Below are the code and all the weights of a small trained network. Each question names an input and a target symbol and asks about switching units off, where a switched-off unit gives its printed mean instead of its output.

import numpy as np


def w(rows, s, z=0):
    codes = np.array(rows[::2]) - 128.0
    scale = np.full(codes.shape[1], s)
    scale[-1] = z or s
    return codes * scale


def norm(h):
    return h / np.sqrt((h * h).mean(-1, keepdims=True) + 1e-5)


def f(y):
    return np.maximum(y, 0)


def softmax(a):
    e = np.exp(a - a.max(-1, keepdims=True))
    return e / e.sum(-1, keepdims=True)


def log_softmax(a):
    a = a - a.max(-1, keepdims=True)
    return a - np.log(np.exp(a).sum(-1, keepdims=True))


def net(x, mask):
    ids = ['δλμπσψω'.index(c) for c in x.split()]
    T = len(ids)
    res = E[ids] + P[:T]
    q, k, v = (norm(res) @ M[0].T for M in (Q, K, V))
    z = softmax(np.where(np.tri(T) > 0, q @ k.T / 3**0.5, -1e9)) @ v
    res = res + np.where(mask[0], z, O[0][:, -1]) @ O[0][:, :-1]
    y = f(norm(res) @ A[0][:, :-1].T + A[0][:, -1])
    res = res + np.where(mask[1:9], y, B[0][:, -1]) @ B[0][:, :-1]
    return log_softmax(norm(res)[-1] @ U[:, :-1].T + U[:, -1])


Q, K, V, O, A, B = {}, {}, {}, {}, {}, {}
E = w([
[182,96,111,221,164,105],'δ',
[217,80,53,81,155,158],'λ',
[162,195,92,203,141,93],'μ',
[131,163,108,75,52,68],'π',
[166,97,139,76,21,201],'σ',
[64,6,72,160,103,221],'ψ',
[234,211,78,220,123,202],'ω',
],0.011)
P = w([
[165,125,79,134,147,163],'0',
[159,154,115,119,141,180],'1',
[134,139,207,144,254,144],'2',
[178,74,83,128,143,85],'3',
[190,150,186,145,99,133],'4',
[184,171,179,113,251,140],'5',
[183,79,86,109,135,52],'6',
[123,64,222,123,70,76],'7',
],0.0083)
Q[0] = w([
[3,41,130,120,185,111],'h0',
[156,206,189,216,174,188],'h0',
[199,60,20,129,51,49],'h0',
],0.0065)
K[0] = w([
[95,99,73,132,172,140],'h0',
[186,158,142,173,147,143],'h0',
[146,125,127,2,110,23],'h0',
],0.0094)
V[0] = w([
[78,236,112,166,128,153],'h0',
[28,131,111,61,97,63],'h0',
[93,3,91,115,166,153],'h0',
],0.0054)
O[0] = w([
[160,131,142,153,145,43,105],'h0',
[254,138,47,162,152,118,4],'h0',
[215,212,192,128,119,176,80],'h0',
],0.0061,0.0036)
A[0] = w([
[128,197,132,151,30,168,148],'n0',
[49,118,236,69,178,147,29],'n1',
[19,112,110,158,105,3,157],'n2',
[98,102,112,100,78,166,236],'n3',
[183,66,178,25,232,183,251],'n4',
[174,100,105,200,188,137,123],'n5',
[135,93,253,143,220,127,151],'n6',
[143,200,92,56,103,44,192],'n7',
],0.0064,0.0028)
B[0] = w([
[78,76,129,113,61,77,184],'n0',
[81,156,99,88,199,72,167],'n1',
[210,150,214,149,118,165,212],'n2',
[198,135,134,178,197,50,216],'n3',
[97,218,187,126,160,119,254],'n4',
[20,144,152,51,100,86,207],'n5',
[55,109,153,2,177,56,210],'n6',
[144,87,116,185,138,150,201],'n7',
],0.0066,0.0052)
U = w([
[50,145,160,27,179,84,151],'δ',
[169,182,150,31,228,153,181],'λ',
[153,190,184,181,188,123,90],'μ',
[174,52,3,124,156,68,232],'π',
[156,122,159,2,52,187,3],'σ',
[144,80,152,150,169,249,130],'ψ',
[37,158,79,133,55,126,85],'ω',
],0.0094,0.0029)

Each question gives the input, a string of symbols that net reads in full, and the target symbol t.
The units are the heads (3 rows each of Q, K, V and O) and the neurons (one row each of A and B). Each row of codes is followed by its name. A weight is (code - 128) times the scale printed after its matrix; where a second scale follows, it is the last column's (O, A, B and U).
mask holds one flag per unit, heads first, then neurons. A switched-off unit (its flag False) gives its mean, the last column of its rows in O or B, instead of its output. The means were averaged over made-up inputs and are rounded, as every weight is.
A unit's drop is (log p(t) with every unit on - log p(t) with that unit switched off) / (log p(t) with every unit on - log p(t) with every unit switched off).
The circuit of an input: a set's keep is (log p(t) with only the set's units on - log p(t) with every unit switched off) / (log p(t) with every unit on - log p(t) with every unit switched off). Starting from all 9 units, units are removed one at a time, each time the one whose removal leaves the highest keep (on an exact tie, the one counted first), for as long as the keep stays at least 0.8.
circuit, biggest first: the units of the circuit, biggest drop first
most important unit: the unit with the biggest drop
top k neurons: the k neurons with the biggest drops, biggest first
drop of u: that unit's drop, to one decimal
input μ π λ, target δ: circuit, biggest first -> n6, n5
input σ π π δ π π, target μ: circuit, biggest first -> h0, n7, n6, n2
input σ δ ψ μ ψ ω δ, target δ: circuit, biggest first -> n5, h0
input ω λ ψ λ, target λ: circuit, biggest first -> h0, n4
input ψ μ π δ ω, target ω: circuit, biggest first -> h0, n0, n3
input π ω λ, target δ: circuit, biggest first -> n6, h0
input ψ ψ ψ δ μ ω δ, target δ: circuit, biggest first -> h0, n5
input π σ π π σ π, target μ: top 3 neurons -> n7, n6, n5
input μ ω ω π μ σ ω, target π: most important unit -> n4
input δ ψ ω, target δ: circuit, biggest first -> h0, n6
input σ ψ μ ψ ψ μ ψ, target ψ: top 2 neurons -> n6, n4
input λ λ ψ δ π, target π: top 2 neurons -> n4, n7
input μ ψ ψ μ ω, target ω: drop of n0 -> 0.2
input ψ ω μ, target δ: drop of n5 -> 0.0
input λ ψ δ π ψ ω, target δ: drop of n2 -> 0.1
